Here is a tiny trained network, its code and every weight. The questions are about switching its units off for an input and a class, where a switched-off unit gives its printed mean instead of its output.

import numpy as np


def w(rows, s, z=0):
    codes = np.array(rows[::2]) - 128.0
    scale = np.full(codes.shape[1], s)
    scale[-1] = z or s
    return codes * scale


def norm(h):
    return h / np.sqrt((h * h).mean(-1, keepdims=True) + 1e-5)


def f(y):
    return y / 2 * (1 + np.tanh(0.7978845608 * (y + 0.044715 * y**3)))


def log_softmax(a):
    a = a - a.max(-1, keepdims=True)
    return a - np.log(np.exp(a).sum(-1, keepdims=True))


def net(x, mask):
    res = np.array(x, float).reshape(1, 4) / 4 @ E
    u = 0
    for l in range(3):
        y = f(norm(res) @ A[l][:, :-1].T + A[l][:, -1])
        res = res + np.where(mask[u : u + 11], y, B[l][:, -1]) @ B[l][:, :-1]
        u += 11
    return log_softmax(norm(res)[-1] @ U[:, :-1].T + U[:, -1])


A, B = {}, {}
E = w([
[17,239,88,127],'x0',
[106,53,4,123],'x1',
[42,81,187,124],'x2',
[137,128,126,137],'x3',
],0.0011)
A[0] = w([
[142,119,131,120,97],'L0N1',
[126,128,129,128,133],'L0N2',
[66,186,94,142,253],'L0N3',
[129,128,127,132,124],'L0N4',
[126,163,214,109,104],'L0N5',
[127,128,139,122,85],'L0N6',
[34,68,203,200,63],'L0N7',
[254,221,42,202,77],'L0N8',
[120,144,171,105,101],'L0N9',
[123,159,198,103,127],'L0N10',
[41,74,197,184,74],'L0N11',
],0.0034,0.0015)
B[0] = w([
[108,135,126,131,112],'L0N1',
[130,128,128,129,131],'L0N2',
[168,78,172,147,252],'L0N3',
[127,128,128,126,125],'L0N4',
[181,172,89,161,174],'L0N5',
[128,139,113,127,107],'L0N6',
[192,157,85,32,170],'L0N7',
[109,111,158,5,176],'L0N8',
[156,155,99,146,134],'L0N9',
[174,161,103,160,173],'L0N10',
[190,159,87,40,167],'L0N11',
],0.0036,0.0013)
A[1] = w([
[58,27,90,88,159],'L1N1',
[53,224,80,108,138],'L1N2',
[3,248,81,152,128],'L1N3',
[156,169,233,133,1],'L1N4',
[114,149,105,45,92],'L1N5',
[190,72,129,129,68],'L1N6',
[134,122,138,158,75],'L1N7',
[127,156,86,58,99],'L1N8',
[192,65,131,123,81],'L1N9',
[96,87,190,127,79],'L1N10',
[151,98,132,128,92],'L1N11',
],0.0031,0.00096)
B[1] = w([
[137,224,149,132,255],'L1N1',
[184,40,160,129,149],'L1N2',
[221,2,203,165,168],'L1N3',
[182,177,43,127,169],'L1N4',
[144,95,141,69,148],'L1N5',
[98,110,169,158,161],'L1N6',
[134,132,115,133,99],'L1N7',
[132,92,144,92,143],'L1N8',
[84,108,185,162,178],'L1N9',
[89,145,127,139,124],'L1N10',
[92,124,156,145,131],'L1N11',
],0.003,0.00098)
A[2] = w([
[65,65,3,134,63],'L2N1',
[133,110,140,140,85],'L2N2',
[123,128,113,122,116],'L2N3',
[82,57,91,124,101],'L2N4',
[217,81,46,147,198],'L2N5',
[127,134,125,125,121],'L2N6',
[129,128,122,125,128],'L2N7',
[160,77,119,174,186],'L2N8',
[86,154,62,152,251],'L2N9',
[124,130,120,131,141],'L2N10',
[124,139,122,136,116],'L2N11',
],0.0041,0.0023)
B[2] = w([
[253,203,127,152,96],'L2N1',
[138,120,134,138,95],'L2N2',
[137,134,141,121,103],'L2N3',
[178,163,174,136,132],'L2N4',
[58,138,153,122,254],'L2N5',
[133,129,125,125,118],'L2N6',
[128,128,130,125,125],'L2N7',
[81,130,155,144,229],'L2N8',
[91,192,165,110,200],'L2N9',
[127,130,132,128,132],'L2N10',
[137,129,133,129,104],'L2N11',
],0.0044,0.001)
U = w([
[217,247,147,196,176],'0',
[108,32,200,224,164],'1',
[64,149,145,91,231],'2',
[172,95,123,5,131],'3',
[36,138,43,123,36],'4',
[135,103,2,195,6],'5',
[139,94,5,190,3],'6',
],0.0079,0.0053)

Each question gives the input, the list of numbers given to net, and the class t.
The units are the neurons (one row each of A and B). Each row of codes is followed by its name. A weight is (code - 128) times the scale printed after its matrix; where a second scale follows, it is the last column's (A, B and U).
mask holds one flag per neuron, layer by layer. A switched-off neuron (its flag False) gives its mean, the last column of its row in B, instead of its output. The means were averaged over made-up inputs and are rounded, as every weight is.
A unit's drop is (log p(t) with every unit on - log p(t) with that unit switched off) / (log p(t) with every unit on - log p(t) with every unit switched off).
The circuit of an input: a set's keep is (log p(t) with only the set's units on - log p(t) with every unit switched off) / (log p(t) with every unit on - log p(t) with every unit switched off). Starting from the 12 units with the biggest drops (on a tie, the unit counted first), units are removed one at a time, each time the one whose removal leaves the highest keep (on an exact tie, the one counted first), for as long as the keep stays at least 0.8.
circuit, biggest first: the units of the circuit, biggest drop first
most important unit: the unit with the biggest drop
top k neurons: the k neurons with the biggest drops, biggest first
top k neurons in layer l: the k neurons of layer l with the biggest drops, biggest first
input [8,8,-5,0], class 0: most important unit	L2N1
input [-3,0,7,6], class 3: top 2 neurons	L0N7, L0N11
input [3,4,-4,5], class 2: circuit, biggest first	L0N8, L0N7, L1N4
input [-4,-1,6,1], class 3: top 2 neurons	L0N7, L0N11
input [-2,7,-6,-3], class 0: top 2 neurons	L2N1, L0N7
input [0,-7,5,0], class 0: top 2 neurons	L0N8, L0N5
input [-8,7,-8,-4], class 1: top 3 neurons in layer 2	L2N5, L2N8, L2N1
input [2,-6,5,1], class 0: circuit, biggest first	L0N5, L0N10
input [-2,-3,8,5], class 3: top 2 neurons	L0N7, L0N11
input [7,0,-7,0], class 1: top 3 neurons	L1N3, L0N7, L0N11
input [3,5,-6,8], class 2: circuit, biggest first	L0N8, L2N9
input [-1,-7,-8,-7], class 3: top 4 neurons	L0N8, L1N1, L2N1, L2N4
input [-6,7,5,-6], class 0: top 4 neurons	L2N1, L1N3, L0N8, L0N3
input [7,-1,3,-1], class 1: top neuron	L1N3
input [8,-7,7,5], class 1: top 3 neurons	L1N3, L1N2, L1N1
input [-7,3,-8,8], class 2: top 2 neurons in layer 0	L0N3, L0N8
input [-7,-4,-6,1], class 1: top 2 neurons in layer 0	L0N7, L0N11
input [4,-2,2,-2], class 1: top 3 neurons in layer 1	L1N3, L1N1, L1N2
input [8,-7,-3,2], class 1: top 3 neurons in layer 2	L2N1, L2N4, L2N9
input [4,7,4,-1], class 0: circuit, biggest first	L2N1
